Below are the code and all the weights of a small trained network. Each question names an input and a class and asks about switching units off, where a switched-off unit gives its printed mean instead of its output.

import numpy as np


def w(rows, s, z=0):
    codes = np.array(rows[::2]) - 128.0
    scale = np.full(codes.shape[1], s)
    scale[-1] = z or s
    return codes * scale


def norm(h):
    return h / np.sqrt((h * h).mean(-1, keepdims=True) + 1e-5)


def f(y):
    return np.maximum(y, 0)


def log_softmax(a):
    a = a - a.max(-1, keepdims=True)
    return a - np.log(np.exp(a).sum(-1, keepdims=True))


def net(x, mask):
    res = np.array(x, float).reshape(1, 6) / 4 @ E
    u = 0
    for l in range(3):
        y = f(norm(res) @ A[l][:, :-1].T + A[l][:, -1])
        res = res + np.where(mask[u : u + 4], y, B[l][:, -1]) @ B[l][:, :-1]
        u += 4
    return log_softmax(norm(res)[-1] @ U[:, :-1].T + U[:, -1])


A, B = {}, {}
E = w([
[142,189,123,98,144,105,96,18,166],'x0',
[26,28,185,114,170,244,100,152,203],'x1',
[57,196,67,59,180,154,164,232,143],'x2',
[112,117,197,80,254,26,125,120,186],'x3',
[209,35,162,69,190,195,117,148,57],'x4',
[154,137,51,127,139,116,133,137,198],'x5',
],0.0078)
A[0] = w([
[151,123,107,111,168,93,107,29,197,143],'L0N1',
[31,167,209,146,163,160,121,195,1,190],'L0N2',
[142,124,199,70,160,115,122,129,202,2],'L0N3',
[119,79,99,99,117,237,107,93,192,209],'L0N4',
],0.0072,0.0011)
B[0] = w([
[118,171,45,167,215,59,136,12,141,233],'L0N1',
[142,161,68,125,179,154,254,82,168,254],'L0N2',
[143,98,20,131,92,125,247,176,80,212],'L0N3',
[3,203,218,94,190,140,233,89,187,243],'L0N4',
],0.0063,0.0047)
A[1] = w([
[75,122,104,67,199,194,141,254,120,108],'L1N1',
[144,166,87,134,75,118,95,104,71,50],'L1N2',
[175,99,104,91,200,111,89,128,102,176],'L1N3',
[67,141,150,149,95,130,52,103,128,4],'L1N4',
],0.0079,0.0029)
B[1] = w([
[184,96,88,185,135,122,46,87,131,254],'L1N1',
[127,31,133,80,71,195,156,161,59,170],'L1N2',
[86,178,138,131,92,149,112,101,187,181],'L1N3',
[106,161,93,115,151,9,117,134,106,138],'L1N4',
],0.013,0.0067)
A[2] = w([
[168,147,118,108,35,132,147,163,102,49],'L2N1',
[132,116,189,126,136,140,122,16,66,2],'L2N2',
[131,130,89,96,214,160,113,250,150,50],'L2N3',
[129,2,130,156,174,167,113,145,166,76],'L2N4',
],0.0099,0.0024)
B[2] = w([
[140,123,106,113,135,152,250,192,99,187],'L2N1',
[205,73,156,136,159,106,71,129,127,218],'L2N2',
[214,62,117,141,159,84,97,91,146,186],'L2N3',
[93,91,205,60,70,164,200,180,111,253],'L2N4',
],0.013,0.0072)
U = w([
[172,117,192,151,131,90,25,123,84,65],'0',
[84,175,135,105,140,127,63,167,67,1],'1',
[7,226,156,82,156,72,153,79,173,182],'2',
[185,152,29,155,182,61,80,73,162,188],'3',
[132,153,69,126,70,128,227,193,48,179],'4',
[164,28,206,71,138,163,152,129,104,169],'5',
[41,139,76,153,76,202,143,183,138,74],'6',
],0.017,0.0068)

Each question gives the input, the list of numbers given to net, and the class t.
The units are the neurons (one row each of A and B). Each row of codes is followed by its name. A weight is (code - 128) times the scale printed after its matrix; where a second scale follows, it is the last column's (A, B and U).
mask holds one flag per neuron, layer by layer. A switched-off neuron (its flag False) gives its mean, the last column of its row in B, instead of its output. The means were averaged over made-up inputs and are rounded, as every weight is.
A unit's drop is (log p(t) with every unit on - log p(t) with that unit switched off) / (log p(t) with every unit on - log p(t) with every unit switched off).
The circuit of an input: a set's keep is (log p(t) with only the set's units on - log p(t) with every unit switched off) / (log p(t) with every unit on - log p(t) with every unit switched off). Starting from all 12 units, units are removed one at a time, each time the one whose removal leaves the highest keep (on an exact tie, the one counted first), for as long as the keep stays at least 0.8.
circuit, biggest first: the units of the circuit, biggest drop first
most important unit: the unit with the biggest drop
top k neurons: the k neurons with the biggest drops, biggest first
top k neurons in layer l: the k neurons of layer l with the biggest drops, biggest first
drop of u: that unit's drop, to one decimal
input [1,2,-6,2,2,7], class 3: circuit, biggest first	(L0N1)
input [6,4,-7,7,1,-5], class 3: top 2 neurons	(L0N1; L2N4)
input [-5,2,-8,-7,-1,2], class 4: circuit, biggest first	(L1N1; L2N1)
input [-6,-4,-4,2,0,7], class 4: top 4 neurons	(L0N4; L1N1; L0N2; L2N1)
input [6,2,0,0,1,1], class 2: top 3 neurons	(L1N1; L0N4; L2N3)
input [5,-6,-5,-6,-3,3], class 4: top 2 neurons in layer 1	(L1N2; L1N1)
input [8,3,-3,5,4,5], class 3: top 2 neurons	(L2N4; L0N1)
input [-4,5,8,-7,2,0], class 5: top 2 neurons	(L2N3; L2N4)
input [0,-3,3,8,1,-7], class 2: top 2 neurons	(L1N3; L2N2)
input [-4,-4,0,6,5,3], class 3: circuit, biggest first	(L1N3; L2N4)
input [-8,-4,5,4,5,2], class 3: top 3 neurons	(L1N2; L2N3; L1N3)
input [-7,-4,8,-4,8,-3], class 5: top 2 neurons in layer 1	(L1N1; L1N4)
input [3,0,3,-1,-1,-5], class 2: top 3 neurons	(L0N2; L1N1; L2N2)
input [1,-5,-7,-2,-3,3], class 4: most important unit	L1N2
input [7,7,-8,-1,-2,1], class 3: top 3 neurons	(L2N4; L2N2; L0N1)
input [5,-8,5,0,-8,-6], class 4: top 2 neurons	(L1N2; L0N4)
input [-7,-5,-1,6,-7,-5], class 2: circuit, biggest first	(L2N1; L2N2)
input [6,6,3,4,4,6], class 2: top 2 neurons in layer 1	(L1N2; L1N3)
input [5,-5,5,3,6,-4], class 3: drop of L2N4	1.2
input [1,-3,4,0,5,-3], class 3: circuit, biggest first	(L2N4)
